Moves between nodes:
+: hf->mt, bc->qz, gh->bz, fp->cf, zr->jz, qz->bc, cg->rm, zp->gl, pr->qp, gj->gp, zq->gm, gs->fc, gm->zq, tn->nc, sc->tl, rm->cg, qc->bb, mf->rq, mg->zn, fc->gs, hz->cr, gl->zp, zn->mg, sd->tp, tl->sc, mt->hf, bb->qc, mm->md, td->fg, rq->mf, nt->tc, bz->gh, qq->sb, md->mm, ls->ct, sf->nf, fg->td, tc->nt, nc->tn, sb->qq, gp->gj, cr->hz, rz->lp, qp->pr, cf->fp, lp->rz, jz->zr, ct->ls, fh->ns, ns->fh, tp->sd, nf->sf
%: hf->jz, bc->rm, gh->sc, fp->zp, zr->mt, qz->cg, cg->qz, zp->fp, pr->gm, gj->bb, zq->qp, gs->tn, gm->pr, tn->gs, sc->gh, rm->bc, qc->gp, mf->mg, qh->sf, mg->mf, fc->nc, mb->qq, hz->fh, gl->cf, zn->rq, ng->ct, sd->md, tl->bz, mt->zr, bb->gj, mm->tp, rq->zn, nt->rz, bz->tl, qq->mb, md->sd, sf->qh, fg->fm, tc->lp, nc->fc, gp->qc, cr->ns, rz->nt, qp->zq, cf->gl, fm->fg, lp->tc, jz->hf, ct->ng, fh->hz, ns->cr, tp->mm
^: rl->ct, hf->bb, bc->fh, gh->mg, fp->fc, zr->gp, qz->ns, cg->cr, zp->nc, pr->sb, gj->jz, zq->mb, gs->cf, tn->gl, sc->mf, rm->hz, qc->mt, mf->sc, qh->lp, mg->gh, fc->fp, mb->zq, hz->rm, gl->tn, zn->bz, sd->fg, tl->rq, mt->qc, bb->hf, td->tp, rq->tl, nt->nf, bz->zn, qq->qp, md->fm, sf->tc, fg->sd, tc->sf, nc->zp, sb->pr, gp->zr, cr->cg, qp->qq, cf->gs, fm->md, lp->qh, jz->gj, ct->rl, fh->bc, ns->qz, tp->td, nf->nt
&: rl->fg, hf->qq, bc->sc, gh->rm, fp->sf, qz->tl, cg->bz, zp->qh, pr->qc, gj->zq, zq->gj, gs->nt, gm->gp, tn->rz, sc->bc, rm->gh, qc->pr, mf->fh, qh->zp, mg->hz, fc->tc, mb->jz, hz->mg, zn->cr, ng->md, sd->ct, tl->qz, mt->sb, bb->qp, rq->ns, nt->gs, bz->cg, qq->hf, md->ng, ls->tp, sf->fp, fg->rl, tc->fc, nc->lp, sb->mt, gp->gm, cr->zn, rz->tn, qp->bb, cf->nf, lp->nc, jz->mb, ct->sd, fh->mf, ns->rq, tp->ls, nf->cf
*: rl->sf, hf->bc, bc->hf, gh->mb, fp->fg, zr->cg, qz->mt, cg->zr, zp->fm, pr->rq, gj->hz, zq->mg, gs->tp, gm->zn, tn->mm, sc->qq, rm->jz, qc->ns, mf->qp, mg->zq, fc->sd, mb->gh, hz->gj, zn->gm, ng->lp, sd->fc, tl->sb, mt->qz, bb->fh, mm->tn, td->cf, rq->pr, nt->ls, qq->sc, md->nc, ls->nt, sf->rl, fg->fp, tc->ct, nc->md, sb->tl, gp->cr, cr->gp, qp->mf, cf->td, fm->zp, lp->ng, jz->rm, ct->tc, fh->bb, ns->qc, tp->gs
!: rl->qq, hf->fg, bc->fp, gh->qh, fp->bc, qz->cf, cg->gl, zp->rm, pr->ls, gj->md, zq->ng, gs->ns, tn->cr, sc->sf, rm->zp, qc->tp, mf->tc, qh->gh, mg->lp, fc->fh, hz->nc, gl->cg, zn->rz, ng->zq, sd->bb, tl->nf, mt->td, bb->sd, mm->gp, td->mt, rq->nt, nt->rq, qq->rl, md->gj, ls->pr, sf->sc, fg->hf, tc->mf, nc->hz, gp->mm, cr->tn, rz->zn, qp->ct, cf->qz, fm->jz, lp->mg, jz->fm, ct->qp, fh->fc, ns->gs, tp->qc, nf->tl

The rows follow the links: the fewer symbols apart two nodes are, the more alike their rows tend to be.

Each row is also shifted at random along 5 hidden directions that mean nothing.

Rows with their nodes:
[63, -1, -11, 13, 24, 10, -1, -42, 45, 67, -48, 20, -15, -35, -9, -28, 9, -40, -36, -23, 24, 2, -1, -23, -19, -6, -14, -9, 0, -55, 40, -11, -51, -10, 29, -63, 7, -55, 35]; node tl
[-11, -9, 9, 46, 16, -12, -32, -14, -11, 20, -12, 30, -29, -23, 41, 45, -29, 9, -21, -18, -22, 41, -11, 13, -39, -19, 5, 43, -1, 51, -6, 45, 50, 28, 25, 27, -39, -2, -44]; node gs
[-42, 27, -16, -87, -22, 38, 66, 68, -9, -49, -14, -18, 61, 34, -12, -7, -65, 29, 20, 17, 24, 7, 6, -43, -7, 88, 20, 10, 14, -23, 25, -31, 45, -31, -8, -5, 8, -23, 16]; node mb
[94, 67, -36, 11, -26, -3, -40, -35, 11, 4, -48, -65, -27, -52, -17, -25, 34, -21, -15, -9, 42, -17, -49, -33, 59, 36, 3, -41, 20, -24, -48, -30, -43, -14, -13, 0, 25, 64, 28]; node sb
[13, -21, -13, -71, 32, 10, 35, 43, -8, 0, -14, -2, -10, -11, -16, 25, -78, 25, 19, -47, 5, -23, 7, -62, -6, 23, 21, -7, 20, 17, -9, 70, -7, 2, -33, 35, -24, 48, 3]; node gl
[17, 5, -31, -85, -11, -12, 72, 49, 30, -65, 30, -12, 3, 28, 10, -41, 13, 20, 7, 14, 55, -58, -5, -19, 10, 36, -12, -13, -9, 14, 47, -6, -8, 18, -56, -41, -4, -75, -5]; node fm
[32, 41, -6, -5, 8, -47, -26, -6, 11, -4, 0, -31, 18, -3, 32, 18, 18, 24, -14, 12, 41, 38, -24, 49, 5, 4, 14, -3, -47, 6, 7, 14, 5, 11, -1, -14, -29, -13, -40]; node ls
[27, 57, 8, 39, -41, 3, -37, -19, 29, -45, 20, 9, -4, 15, 15, -19, 52, -8, 8, 44, 28, 28, 29, 13, -10, 3, 15, 18, -29, 2, 14, -50, -48, -1, -1, -53, 3, -28, -22]; node qp
[-83, -13, -11, -5, -1, 24, -26, -12, -48, 37, 21, 13, -19, 19, -18, 9, -2, 14, 9, 5, -84, 26, 17, 59, -12, -77, 12, 19, -29, 11, -56, 32, 31, -11, 54, 17, 26, 24, 0]; node lp
[-36, 5, -17, -30, -17, 14, 17, -10, -1, 15, -13, 22, -25, -23, -10, -35, 0, -13, 12, 8, -15, 3, 23, -37, -6, -12, 9, -44, 4, -37, -8, 11, -47, -30, 37, -10, 39, -14, 60]; node gh
[-112, -39, -8, 18, 30, 27, -12, -9, 8, 13, 46, 41, -15, 31, -8, -4, 55, -48, -13, 17, -55, -6, 52, 12, 3, -78, -22, -3, 5, -35, 9, -26, 24, 3, 32, -18, 22, 3, 8]; node hz
[52, 6, 5, 24, -25, -5, -39, 8, -3, -58, 23, -10, -11, 5, 37, -10, 41, -42, 12, 22, 6, -6, 2, -8, 49, -23, -6, 2, 2, -16, -15, -56, 19, 5, -5, 4, 2, 27, -36]; node gj
[82, -16, 35, 65, 2, 9, -39, 3, 23, -8, -25, 47, -22, 22, 27, 15, 68, 3, -13, -9, 10, -9, -14, 23, 20, -70, 3, 9, 18, -59, -17, -24, 16, -4, -1, 5, -15, -1, 9]; node gp
[-13, 27, 20, 60, -28, -31, -36, -4, 4, 0, -1, 2, -22, -10, 39, -5, 49, -34, -23, -2, 19, 13, -33, -12, 51, -31, -20, 8, 9, -21, 5, -49, -15, 16, -24, 14, -38, 36, -34]; node qc
[-31, 37, 13, 16, -45, 11, 29, -8, 27, -65, 4, 18, 23, -12, 0, -2, 24, -5, 22, 44, 18, -50, 3, -39, -34, 8, 7, 9, 10, -16, 9, -30, -23, 46, -46, -9, 10, -36, 44]; node hf
[-13, -22, 6, 4, 1, 35, -4, 6, 7, -56, 16, -29, 55, 22, -19, -8, 11, -2, 41, -4, 25, -28, -5, 27, 33, 44, 4, -24, 16, 11, 5, -59, 7, -5, -35, -6, -36, 22, -10]; node bb
[-82, -46, -6, -47, 9, 48, 56, -19, -1, 7, 6, -35, 7, -23, -17, -42, -37, -4, 31, -21, -22, -41, 10, -21, 34, 51, 0, -44, 43, 18, 18, -23, 4, -1, -29, 1, 15, 54, 43]; node bc
[34, -28, 7, -42, 25, 19, 35, -2, -2, 26, 23, 15, -3, 6, -34, -16, -32, 10, 13, -5, -16, -12, 41, 5, -22, 10, -5, -36, 1, 15, -8, 21, -62, 35, -20, 17, 10, -22, 32]; node zp
[-17, 24, -12, -3, -11, 0, 28, -20, 36, 25, -14, 34, -20, 20, 6, -48, -21, -34, -19, 22, -2, -4, 11, -51, -38, 21, -29, 7, -17, -11, 79, -24, -3, 19, 43, -50, 8, -80, 23]; node sc
[8, -3, -16, -1, -18, -19, 14, 22, -14, -39, 41, -21, -7, 13, 8, -4, 38, 22, 19, 6, 13, -5, -14, 38, 12, 16, -14, 18, -5, 48, 18, -24, 16, 13, -27, -13, -24, -22, -48]; node sd
[-106, -27, 8, 34, 18, -14, -35, 14, 11, -21, -8, 41, -15, 0, 36, 24, -7, -39, -26, -28, -32, 18, 32, -11, -32, -41, 3, 25, 20, -24, -22, 20, 4, 27, 6, 21, -14, 8, -17]; node cr
[18, -31, -3, -30, 9, 20, 35, 6, 13, -31, -15, 38, 10, -3, -8, -6, -16, -23, 21, -1, -29, 1, 33, -63, -55, 23, -16, 16, 36, 5, 21, 4, 4, 17, -7, 8, -6, -16, 30]; node rm
[-12, 2, -14, 17, 2, -24, -47, -40, -25, 15, -52, -7, -3, -41, 19, 34, -24, -12, -15, -8, -10, 50, -3, -9, -4, -23, 15, 0, 0, 14, -33, 25, -21, -18, 43, 15, 13, 72, -51]; node rq

Where do the symbols, taken in turn from left to right, take each start?
Answers are names.
[55, 5, -8, 6, -21, -4, 8, -5, 19, 8, 48, -8, 26, 25, 1, 1, 26, 17, 0, -8, -1, 15, -2, 78, 10, 15, -6, 3, -45, 7, 21, -38, -16, -8, 4, -39, -14, -48, -17]
% & + -> mm
[27, 37, 0, 14, -6, -11, 23, 36, 23, -23, -38, -7, -21, 7, 33, 17, 20, -21, -24, 4, 9, -30, -17, -56, 2, -15, 7, 54, 32, -54, -6, -8, 49, 9, -39, 18, 32, -16, 16]
* ^ + + -> cr
[-18, -19, -2, 11, -4, -14, -29, -20, -21, 7, 32, 10, -77, 14, 17, -7, 18, -17, -6, 20, -46, 7, 35, 8, 33, -80, -17, 1, -4, 32, -9, 27, -1, 57, 18, 17, -9, 11, -28]
+ * + % -> sd
[-70, 17, -14, 8, 11, 6, 25, -6, 6, 31, -38, 0, -29, -26, 11, 2, -6, -11, -25, -34, -20, -14, -11, -50, -4, 2, -8, -1, 31, -12, 26, 6, 13, 15, 15, -6, 9, -11, 7]
+ ! ! -> bc
[18, 36, -39, -12, -8, -12, -5, -28, -35, 43, -23, -54, -46, -53, -25, -3, -25, 19, -17, -21, 7, -16, -26, -16, 16, -20, 22, -10, -25, 24, -29, 50, -7, -12, 34, 8, 21, 47, 2]
^ ! + + ^ -> tl
[36, 3, -9, 20, 8, -26, -35, -23, 22, 12, -7, -34, 22, 27, -3, -29, 12, -9, -14, -11, 45, 10, -29, 40, 37, 23, 18, -37, -36, -26, 10, -59, -38, -31, -23, -26, 3, 31, -31]
% % + ^ + -> sb
[-67, -25, -17, 23, -2, -1, -7, -20, 13, -22, -5, 13, 4, -9, 16, -32, -1, -52, 7, 5, -12, -7, 41, -14, 7, 16, -41, 10, 24, 36, 52, -53, 13, 30, 15, -15, 3, 6, -43]
! * % ^ -> fm
[60, 0, 5, -6, -29, 14, 6, 14, 15, -13, 21, 8, -11, 8, -6, -30, 49, -32, 28, 24, -4, -22, -1, 12, 9, -34, -10, -23, 14, -33, -16, -36, -11, 11, -25, -21, 20, -20, 46]
+ + * * -> jz
[45, 24, -34, 3, -2, -25, -47, -37, -28, 43, 31, -45, -44, -13, 21, -40, 21, -20, -16, -1, -35, 19, -1, 22, 38, -46, -10, 1, -12, 51, 34, 17, 14, -16, 64, -13, 31, -2, -23]
! * % * + -> zn
[-32, -54, -3, -25, 24, 22, 5, -37, -20, 24, 51, -15, 21, -13, -54, 17, -15, 30, 35, -31, -16, -2, 7, 15, -2, 29, 9, -25, 6, 69, -8, 9, 4, 4, -8, 36, -30, 36, -24]
* ! ^ -> hf
[-9, 43, -2, 7, -4, -26, -16, 24, -41, -29, 54, -14, -11, 31, 24, -8, 32, 1, 6, 30, -13, 31, 0, 37, -5, -41, -18, 41, -21, -8, -21, -3, 39, -4, 18, -4, 19, -43, -29]
* ^ & % & -> sf
[-120, -28, -11, 21, 1, 13, -9, -39, -26, 6, 10, 25, 19, 2, -16, 15, -6, -7, -11, 23, -7, 35, 7, 26, -20, 4, -12, 7, -11, -11, 30, -30, -20, -3, 36, -14, 11, -11, 8]
* + ^ + * -> sc
[21, 2, 32, 60, -4, -35, -14, 8, 4, 17, 27, 2, 12, -23, 5, 41, 21, 30, -15, -8, -1, 6, -43, 64, 16, -25, -12, 34, 3, 3, -19, 12, 41, -7, -31, 16, -32, 19, -3]
! ! % -> mm
[5, -21, 9, 15, 16, 10, 36, -8, 38, 56, -17, 33, 6, -40, -2, 59, -17, 30, -16, -14, -30, -7, -25, 6, -42, -20, 5, 19, 32, 9, -21, 62, 27, -22, -14, 23, -5, -7, 50]
+ ! ^ ! -> fc
